Below are the code and all the weights of a small trained network. Each question names an input and a class and asks about switching units off, where a switched-off unit gives its printed mean instead of its output.

import numpy as np


def w(rows, s, z=0):
    codes = np.array(rows[::2]) - 128.0
    scale = np.full(codes.shape[1], s)
    scale[-1] = z or s
    return codes * scale


def f(y):
    return y / 2 * (1 + np.tanh(0.7978845608 * (y + 0.044715 * y**3)))


def log_softmax(a):
    a = a - a.max(-1, keepdims=True)
    return a - np.log(np.exp(a).sum(-1, keepdims=True))


def net(x, mask):
    res = np.array(x, float).reshape(1, 6) / 4 @ E
    y = f(res @ A[0][:, :-1].T + A[0][:, -1])
    res = res + np.where(mask, y, B[0][:, -1]) @ B[0][:, :-1]
    return log_softmax(res[-1] @ U[:, :-1].T + U[:, -1])


A, B = {}, {}
E = w([
[158,79,169,50,153,100,142,60,46],'x0',
[142,24,45,110,197,125,112,145,98],'x1',
[119,142,118,59,152,130,221,210,151],'x2',
[154,180,163,78,76,172,50,65,83],'x3',
[132,146,161,137,186,254,157,197,159],'x4',
[124,167,129,58,172,82,86,175,163],'x5',
],0.0084)
A[0] = w([
[130,236,124,27,94,155,84,147,136,170],'neuron 0',
[118,116,75,196,103,183,133,160,146,200],'neuron 1',
[159,82,121,96,145,149,107,103,66,133],'neuron 2',
[140,124,144,128,147,192,182,179,141,137],'neuron 3',
[137,152,166,191,95,253,103,74,84,168],'neuron 4',
[118,130,120,119,152,228,189,193,138,171],'neuron 5',
[132,62,34,104,164,111,42,191,146,151],'neuron 6',
[122,77,86,181,36,91,166,81,101,166],'neuron 7',
[128,138,85,181,62,173,131,132,135,171],'neuron 8',
[138,132,146,130,131,119,147,109,107,164],'neuron 9',
[125,154,117,156,103,143,73,112,137,134],'neuron 10',
[125,110,68,147,109,154,100,169,145,220],'neuron 11',
[115,159,115,100,105,94,124,122,113,142],'neuron 12',
[127,133,146,173,133,100,168,113,138,67],'neuron 13',
[122,105,138,150,95,84,114,96,121,4],'neuron 14',
[123,50,109,60,143,179,100,80,46,155],'neuron 15',
[135,144,128,163,92,127,54,96,120,97],'neuron 16',
],0.015,0.004)
B[0] = w([
[151,123,213,145,36,121,147,138,108,244],'neuron 0',
[138,79,167,148,106,117,155,140,179,210],'neuron 1',
[116,108,74,123,95,122,133,114,52,196],'neuron 2',
[132,174,118,134,177,145,179,133,149,217],'neuron 3',
[117,50,152,117,43,118,45,131,173,252],'neuron 4',
[156,162,122,159,203,116,219,126,138,253],'neuron 5',
[113,64,93,107,210,147,65,134,195,217],'neuron 6',
[170,65,173,155,146,141,205,141,97,221],'neuron 7',
[135,109,163,142,105,118,118,127,159,195],'neuron 8',
[131,109,118,129,128,135,95,170,129,149],'neuron 9',
[120,142,135,127,115,116,118,119,181,183],'neuron 10',
[141,89,146,133,137,137,139,128,176,180],'neuron 11',
[144,106,175,142,147,175,115,133,135,171],'neuron 12',
[151,86,148,93,135,163,80,132,136,148],'neuron 13',
[132,122,125,116,155,126,186,145,115,170],'neuron 14',
[121,93,112,106,133,122,110,123,6,232],'neuron 15',
[107,148,87,144,127,123,131,124,191,204],'neuron 16',
],0.022,0.014)
U = w([
[151,105,188,168,70,132,97,132,194,203],'0',
[151,255,155,153,124,133,178,126,128,5],'1',
[167,77,137,116,114,145,129,114,36,177],'2',
[74,159,77,152,77,70,90,53,139,96],'3',
[146,130,81,153,241,162,165,131,169,227],'4',
[78,96,73,83,116,121,33,81,92,2],'5',
],0.0083,0.0029)

Each question gives the input, the list of numbers given to net, and the class t.
The units are the neurons (one row each of A and B). Each row of codes is followed by its name. A weight is (code - 128) times the scale printed after its matrix; where a second scale follows, it is the last column's (A, B and U).
mask holds one flag per neuron, in row order. A switched-off neuron (its flag False) gives its mean, the last column of its row in B, instead of its output. The means were averaged over made-up inputs and are rounded, as every weight is.
A unit's drop is (log p(t) with every unit on - log p(t) with that unit switched off) / (log p(t) with every unit on - log p(t) with every unit switched off).
The circuit of an input: a set's keep is (log p(t) with only the set's units on - log p(t) with every unit switched off) / (log p(t) with every unit on - log p(t) with every unit switched off). Starting from the 12 units with the biggest drops (on a tie, the unit counted first), units are removed one at a time, each time the one whose removal leaves the highest keep (on an exact tie, the one counted first), for as long as the keep stays at least 0.8.
circuit, biggest first: the units of the circuit, biggest drop first
most important unit: the unit with the biggest drop
top k neurons: the k neurons with the biggest drops, biggest first
drop of u: that unit's drop, to one decimal
input [-4,-1,4,2,0,0], class 1: top 2 neurons : (neuron 4; neuron 6)
input [6,4,-8,-5,-7,6], class 2: top 2 neurons : (neuron 7; neuron 15)
input [-3,-6,8,-1,-1,-3], class 1: circuit, biggest first : (neuron 6; neuron 4)
input [-2,6,2,6,-4,3], class 5: most important unit : neuron 6
input [-4,7,-8,5,1,-1], class 5: top 4 neurons : (neuron 15; neuron 0; neuron 2; neuron 6)
input [1,8,-7,-4,-6,-6], class 2: top 2 neurons : (neuron 7; neuron 15)
input [-3,1,6,-6,-6,-4], class 4: top 2 neurons : (neuron 4; neuron 0)
input [2,8,2,-5,-5,1], class 5: circuit, biggest first : (neuron 6; neuron 5)
input [-3,4,-5,-7,1,1], class 4: top 3 neurons : (neuron 4; neuron 0; neuron 6)
input [8,0,-6,0,1,0], class 2: top 2 neurons : (neuron 6; neuron 15)
input [-2,7,3,7,-2,-2], class 5: top 2 neurons : (neuron 6; neuron 5)
input [-3,8,0,-3,-7,-7], class 2: top 4 neurons : (neuron 5; neuron 7; neuron 3; neuron 15)
input [2,8,5,-6,-5,3], class 5: top 3 neurons : (neuron 5; neuron 3; neuron 15)
input [-7,1,-6,-4,8,4], class 4: most important unit : neuron 5
input [-7,1,-2,-7,8,-6], class 4: top 2 neurons : (neuron 5; neuron 3)
input [-2,-1,4,2,4,0], class 1: drop of neuron 6 : 0.2
input [5,-2,-8,-7,-1,2], class 2: drop of neuron 5 : 0.7
input [2,-2,0,4,-6,-2], class 2: drop of neuron 14 : 0.0
